Below are the code and all the weights of a small trained network. Each question names an input and a target symbol and asks about switching units off, where a switched-off unit gives its printed mean instead of its output.

import numpy as np


def w(rows, s, z=0):
    codes = np.array(rows[::2]) - 128.0
    scale = np.full(codes.shape[1], s)
    scale[-1] = z or s
    return codes * scale


def f(y):
    return np.maximum(y, 0)


def softmax(a):
    e = np.exp(a - a.max(-1, keepdims=True))
    return e / e.sum(-1, keepdims=True)


def log_softmax(a):
    a = a - a.max(-1, keepdims=True)
    return a - np.log(np.exp(a).sum(-1, keepdims=True))


def net(x, mask):
    ids = ['ΔΛΞΣΨΩβεηθμπτ'.index(c) for c in x.split()]
    T = len(ids)
    res = E[ids] + P[:T]
    u = 0
    for l in range(3):
        q, k, v = (res @ M[l].T for M in (Q, K, V))
        z = softmax(np.where(np.tri(T) > 0, q @ k.T / 3**0.5, -1e9)) @ v
        res = res + np.where(mask[u], z, O[l][:, -1]) @ O[l][:, :-1]
        u += 1
        y = f(res @ A[l][:, :-1].T + A[l][:, -1])
        res = res + np.where(mask[u : u + 4], y, B[l][:, -1]) @ B[l][:, :-1]
        u += 4
    return log_softmax(res[-1] @ U[:, :-1].T + U[:, -1])


Q, K, V, O, A, B = {}, {}, {}, {}, {}, {}
E = w([
[193,107,192,135,184,176,111,72],'Δ',
[68,95,152,164,100,60,87,159],'Λ',
[166,105,95,182,199,123,92,158],'Ξ',
[129,190,100,234,132,77,102,88],'Σ',
[121,70,177,88,155,221,73,169],'Ψ',
[163,2,153,109,185,89,104,193],'Ω',
[77,181,130,190,134,165,19,156],'β',
[155,189,59,185,156,191,107,122],'ε',
[133,92,50,102,93,75,206,129],'η',
[55,200,148,112,32,189,152,85],'θ',
[120,42,45,69,124,154,135,185],'μ',
[26,156,51,136,50,132,111,175],'π',
[127,153,67,32,110,196,245,77],'τ',
],0.007)
P = w([
[43,61,135,165,170,182,171,39],'0',
[122,98,117,104,129,138,123,76],'1',
[210,97,94,207,18,194,141,162],'2',
[224,194,83,32,32,103,65,217],'3',
[47,211,96,64,200,90,133,183],'4',
[48,109,34,182,112,245,163,210],'5',
[1,118,34,196,204,48,20,10],'6',
],0.0075)
Q[0] = w([
[136,217,150,46,162,81,113,194],'L0H1',
[11,175,1,91,250,87,72,139],'L0H1',
[173,171,99,58,99,121,129,251],'L0H1',
],0.0076)
K[0] = w([
[1,176,182,111,207,48,158,59],'L0H1',
[101,232,112,34,200,107,97,251],'L0H1',
[33,74,132,239,227,174,236,142],'L0H1',
],0.0067)
V[0] = w([
[128,106,82,167,157,126,135,167],'L0H1',
[228,129,93,147,3,199,61,220],'L0H1',
[99,90,55,168,97,244,173,162],'L0H1',
],0.0048)
O[0] = w([
[170,103,55,146,119,119,103,141,155],'L0H1',
[155,140,169,253,78,207,173,241,152],'L0H1',
[106,43,56,181,84,246,134,107,255],'L0H1',
],0.004,0.0026)
A[0] = w([
[166,92,119,255,77,166,162,163,124],'L0N1',
[137,167,219,124,198,61,108,143,101],'L0N2',
[89,58,81,163,115,162,115,55,253],'L0N3',
[83,163,87,86,134,162,213,184,191],'L0N4',
],0.0079,0.0034)
B[0] = w([
[91,81,139,157,102,249,154,189,209],'L0N1',
[128,213,206,149,171,3,134,117,135],'L0N2',
[47,100,132,211,186,95,154,117,255],'L0N3',
[75,90,25,90,71,206,133,120,194],'L0N4',
],0.0062,0.0078)
Q[1] = w([
[67,36,164,245,161,175,217,56],'L1H1',
[185,187,210,73,234,1,45,23],'L1H1',
[222,121,163,120,30,146,139,157],'L1H1',
],0.0098)
K[1] = w([
[178,115,49,61,25,159,21,150],'L1H1',
[205,115,234,178,134,87,162,163],'L1H1',
[55,2,110,215,109,172,159,5],'L1H1',
],0.0089)
V[1] = w([
[143,71,223,68,176,207,59,101],'L1H1',
[208,233,81,184,203,220,110,45],'L1H1',
[42,254,195,178,33,171,37,54],'L1H1',
],0.0082)
O[1] = w([
[27,223,195,68,180,137,161,163,3],'L1H1',
[204,254,41,137,229,186,110,56,37],'L1H1',
[39,196,185,118,72,165,47,41,143],'L1H1',
],0.01,0.0028)
A[1] = w([
[153,57,154,144,129,136,220,253,4],'L1N1',
[94,210,104,137,139,100,139,201,250],'L1N2',
[95,118,112,174,167,51,100,120,182],'L1N3',
[114,174,142,118,153,65,146,97,146],'L1N4',
],0.008,0.0036)
B[1] = w([
[49,253,105,188,65,93,156,161,248],'L1N1',
[196,61,232,29,242,173,165,166,161],'L1N2',
[213,131,186,142,182,77,148,71,188],'L1N3',
[184,50,230,127,201,122,149,55,141],'L1N4',
],0.0054,0.011)
Q[2] = w([
[210,207,178,2,220,19,93,122],'L2H1',
[250,167,120,82,27,126,126,177],'L2H1',
[77,73,89,188,213,83,172,96],'L2H1',
],0.0069)
K[2] = w([
[172,149,209,196,142,115,130,126],'L2H1',
[54,33,86,254,189,125,252,39],'L2H1',
[218,162,83,86,100,95,71,221],'L2H1',
],0.0081)
V[2] = w([
[101,115,69,25,28,228,249,91],'L2H1',
[108,102,73,57,85,174,253,53],'L2H1',
[69,94,89,158,186,178,14,230],'L2H1',
],0.006)
O[2] = w([
[132,123,96,29,94,144,206,51,254],'L2H1',
[169,88,95,37,109,116,230,61,252],'L2H1',
[74,167,137,182,113,254,101,234,201],'L2H1',
],0.0099,0.0043)
A[2] = w([
[65,95,116,182,75,121,147,238,65],'L2N1',
[102,114,105,241,61,188,46,188,65],'L2N2',
[112,129,107,114,105,254,215,97,1],'L2N3',
[253,21,115,107,94,85,156,23,100],'L2N4',
],0.0062,0.0074)
B[2] = w([
[201,189,180,72,136,123,132,32,227],'L2N1',
[138,98,148,12,234,52,51,154,213],'L2N2',
[165,132,168,160,159,19,48,191,252],'L2N3',
[2,160,65,118,153,128,61,189,207],'L2N4',
],0.0069,0.012)
U = w([
[168,111,168,59,204,132,165,68,117],'Δ',
[185,2,185,82,112,59,100,93,109],'Λ',
[184,37,104,174,173,155,126,217,138],'Ξ',
[169,161,96,167,114,67,62,80,63],'Σ',
[68,124,179,103,150,211,179,181,148],'Ψ',
[104,243,161,147,116,77,153,154,78],'Ω',
[59,186,147,138,140,150,74,159,53],'β',
[156,189,81,153,136,205,139,83,221],'ε',
[73,164,77,209,95,119,121,216,82],'η',
[96,202,151,96,102,130,115,47,98],'θ',
[218,59,127,128,102,121,215,72,227],'μ',
[94,59,140,191,38,209,98,150,255],'π',
[131,118,108,71,182,118,126,107,12],'τ',
],0.0077,0.0065)

Each question gives the input, a string of symbols that net reads in full, and the target symbol t.
The units are the heads (3 rows each of Q, K, V and O) and the neurons (one row each of A and B). Each row of codes is followed by its name. A weight is (code - 128) times the scale printed after its matrix; where a second scale follows, it is the last column's (O, A, B and U).
mask holds one flag per unit, layer by layer, with each layer's heads first. A switched-off unit (its flag False) gives its mean, the last column of its rows in O or B, instead of its output. The means were averaged over made-up inputs and are rounded, as every weight is.
A unit's drop is (log p(t) with every unit on - log p(t) with that unit switched off) / (log p(t) with every unit on - log p(t) with every unit switched off).
The circuit of an input: a set's keep is (log p(t) with only the set's units on - log p(t) with every unit switched off) / (log p(t) with every unit on - log p(t) with every unit switched off). Starting from the 12 units with the biggest drops (on a tie, the unit counted first), units are removed one at a time, each time the one whose removal leaves the highest keep (on an exact tie, the one counted first), for as long as the keep stays at least 0.8.
units of the circuit, in order: the units of the circuit, biggest drop first
unit that matters most: the unit with the biggest drop
top k neurons: the k neurons with the biggest drops, biggest first
top k neurons in layer l: the k neurons of layer l with the biggest drops, biggest first
input β θ Σ ε, target β: units of the circuit, in order	[L2H1 L1H1 L0N3]
input Ψ Ξ ε π β Λ ε, target π: units of the circuit, in order	[L1H1 L2H1]
input π Ξ μ, target Λ: top 3 neurons	[L2N2 L2N3 L2N1]
input Δ η ε Λ, target Δ: units of the circuit, in order	[L1H1 L1N2 L1N1 L0N1]
input π Ω Ω Σ ε, target ε: top 3 neurons in layer 2	[L2N3 L2N2 L2N4]
input μ π Σ, target Λ: unit that matters most	L2N2
input θ π ε, target Λ: top 2 neurons	[L2N2 L0N1]
input ε μ Σ, target Ω: top 2 neurons	[L1N1 L2N1]
input β Σ Ξ μ β Δ, target Ω: units of the circuit, in order	[L1N1 L1H1 L2N1]
input Ξ Ξ θ β η η ε, target β: top 2 neurons	[L2N2 L0N4]
input ε Ω π π, target ε: units of the circuit, in order	[L1H1 L2N2]
input Σ ε ε Λ π β, target Λ: units of the circuit, in order	[L2N2 L1H1 L2N4]
input Δ β τ ε Λ, target Λ: top 4 neurons	[L0N2 L0N1 L1N1 L0N3]
input Ψ β ε μ η Δ τ, target μ: unit that matters most	L1H1
input Ξ ε η ε τ Σ, target η: top 4 neurons	[L0N4 L2N4 L2N3 L2N1]
input η ε Λ, target μ: top 2 neurons	[L0N4 L1N1]
input Ξ Σ θ, target π: units of the circuit, in order	[L1H1 L2N1 L1N1 L0N1]
input β ε Ξ π ε Ξ, target Λ: units of the circuit, in order	[L2N2 L1H1]
input π Ψ π Ψ Ξ η, target μ: top 2 neurons	[L0N4 L2N1]
input Ξ Ξ ε η, target Ξ: unit that matters most	L2H1
input Δ θ Ω β Ψ Λ, target β: units of the circuit, in order	[L2H1 L2N2]
